Below are the code and all the weights of a small trained network. Each question names an input and a target symbol and asks about switching units off, where a switched-off unit gives its printed mean instead of its output.

import numpy as np


def w(rows, s, z=0):
    codes = np.array(rows[::2]) - 128.0
    scale = np.full(codes.shape[1], s)
    scale[-1] = z or s
    return codes * scale


def norm(h):
    return h / np.sqrt((h * h).mean(-1, keepdims=True) + 1e-5)


def f(y):
    return np.maximum(y, 0)


def softmax(a):
    e = np.exp(a - a.max(-1, keepdims=True))
    return e / e.sum(-1, keepdims=True)


def log_softmax(a):
    a = a - a.max(-1, keepdims=True)
    return a - np.log(np.exp(a).sum(-1, keepdims=True))


def net(x, mask):
    ids = ['ΓΔΛΦΨΩαβεζημξπστ'.index(c) for c in x.split()]
    T = len(ids)
    res = E[ids] + P[:T]
    r = norm(res)
    for j in range(3):
        rows = slice(2 * j, 2 * j + 2)
        q, k, v = (r @ M[0][rows].T for M in (Q, K, V))
        z = softmax(np.where(np.tri(T) > 0, q @ k.T / 2**0.5, -1e9)) @ v
        o = O[0][rows]
        res = res + np.where(mask[j], z, o[:, -1]) @ o[:, :-1]
    y = f(norm(res) @ A[0][:, :-1].T + A[0][:, -1])
    res = res + np.where(mask[3:7], y, B[0][:, -1]) @ B[0][:, :-1]
    return log_softmax(norm(res)[-1] @ U[:, :-1].T + U[:, -1])


Q, K, V, O, A, B = {}, {}, {}, {}, {}, {}
E = w([
[95,163,102,40],'Γ',
[136,131,36,126],'Δ',
[98,99,107,190],'Λ',
[117,63,199,116],'Φ',
[55,187,86,60],'Ψ',
[96,113,207,126],'Ω',
[203,42,168,169],'α',
[106,84,205,91],'β',
[132,157,16,197],'ε',
[95,156,147,219],'ζ',
[108,205,132,202],'η',
[130,136,100,84],'μ',
[27,127,153,115],'ξ',
[78,143,205,116],'π',
[133,163,67,125],'σ',
[66,178,165,253],'τ',
],0.02)
P = w([
[75,208,253,64],'0',
[116,156,201,38],'1',
[135,147,177,24],'2',
[145,138,170,18],'3',
[159,129,152,1],'4',
[161,126,158,18],'5',
],0.0043)
Q[0] = w([
[177,66,198,114],'h1',
[126,5,176,121],'h1',
[126,69,215,122],'h2',
[241,161,54,192],'h2',
[220,56,136,102],'h3',
[101,94,33,177],'h3',
],0.013)
K[0] = w([
[22,93,151,120],'h1',
[27,134,123,114],'h1',
[212,141,212,141],'h2',
[8,91,116,152],'h2',
[227,143,154,105],'h3',
[119,3,109,177],'h3',
],0.013)
V[0] = w([
[83,24,169,88],'h1',
[91,144,104,92],'h1',
[163,109,83,173],'h2',
[102,68,134,127],'h2',
[245,146,146,141],'h3',
[206,153,144,65],'h3',
],0.011)
O[0] = w([
[41,154,42,175,85],'h1',
[110,104,108,128,185],'h1',
[34,42,119,227,57],'h2',
[163,2,229,229,123],'h2',
[60,252,131,9,1],'h3',
[46,140,131,100,68],'h3',
],0.0067,0.0043)
A[0] = w([
[22,132,131,50,59],'n1',
[86,60,86,99,65],'n2',
[77,37,254,92,120],'n3',
[166,45,133,112,254],'n4',
],0.0092,0.0037)
B[0] = w([
[96,95,97,203,175],'n1',
[118,66,112,88,146],'n2',
[7,75,184,48,255],'n3',
[73,126,198,128,228],'n4',
],0.013,0.0072)
U = w([
[21,114,217,123,91],'Γ',
[111,34,107,102,186],'Δ',
[146,5,122,196,108],'Λ',
[113,138,110,138,100],'Φ',
[179,150,104,114,231],'Ψ',
[101,169,107,119,110],'Ω',
[53,197,73,171,136],'α',
[88,144,110,153,70],'β',
[150,120,15,208,139],'ε',
[123,138,127,130,96],'ζ',
[139,233,170,118,139],'η',
[103,164,111,126,100],'μ',
[210,117,136,122,254],'ξ',
[79,133,95,170,83],'π',
[173,177,147,67,147],'σ',
[105,155,128,159,97],'τ',
],0.014,0.0054)

Each question gives the input, a string of symbols that net reads in full, and the target symbol t.
The units are the heads (2 rows each of Q, K, V and O) and the neurons (one row each of A and B). Each row of codes is followed by its name. A weight is (code - 128) times the scale printed after its matrix; where a second scale follows, it is the last column's (O, A, B and U).
mask holds one flag per unit, heads first, then neurons. A switched-off unit (its flag False) gives its mean, the last column of its rows in O or B, instead of its output. The means were averaged over made-up inputs and are rounded, as every weight is.
A unit's drop is (log p(t) with every unit on - log p(t) with that unit switched off) / (log p(t) with every unit on - log p(t) with every unit switched off).
The circuit of an input: a set's keep is (log p(t) with only the set's units on - log p(t) with every unit switched off) / (log p(t) with every unit on - log p(t) with every unit switched off). Starting from all 7 units, units are removed one at a time, each time the one whose removal leaves the highest keep (on an exact tie, the one counted first), for as long as the keep stays at least 0.8.
units of the circuit, in order: the units of the circuit, biggest drop first
which heads matter: for each layer, one digit per head in row order, 1 if its drop is at least 0.15 and else 0, layers parted by /
drop of u: that unit's drop, to one decimal
input Φ Λ ε, target Λ: which heads matter	010
input β π η, target η: which heads matter	000
input α Γ η η Δ Ψ, target α: units of the circuit, in order	[n3 n1]
input Ω Γ Γ ξ ε ε, target ξ: which heads matter	100
input Ω Δ ε Γ α η, target α: units of the circuit, in order	[h1 n3]
input Ω Λ ξ ξ σ, target ξ: units of the circuit, in order	[n3 h1]
input Λ ε η Δ, target Λ: units of the circuit, in order	[h2 n3]
input ξ η Δ α, target Γ: units of the circuit, in order	[h3]
input Φ α α Δ, target α: which heads matter	001
input Φ ξ ζ Δ, target ξ: units of the circuit, in order	[n3 h2]
input ε ξ Δ β ξ ε, target ξ: drop of h2	0.2
input Φ π ε, target ε: drop of h2	0.6
input Φ Γ β β σ, target σ: drop of n4	0.0
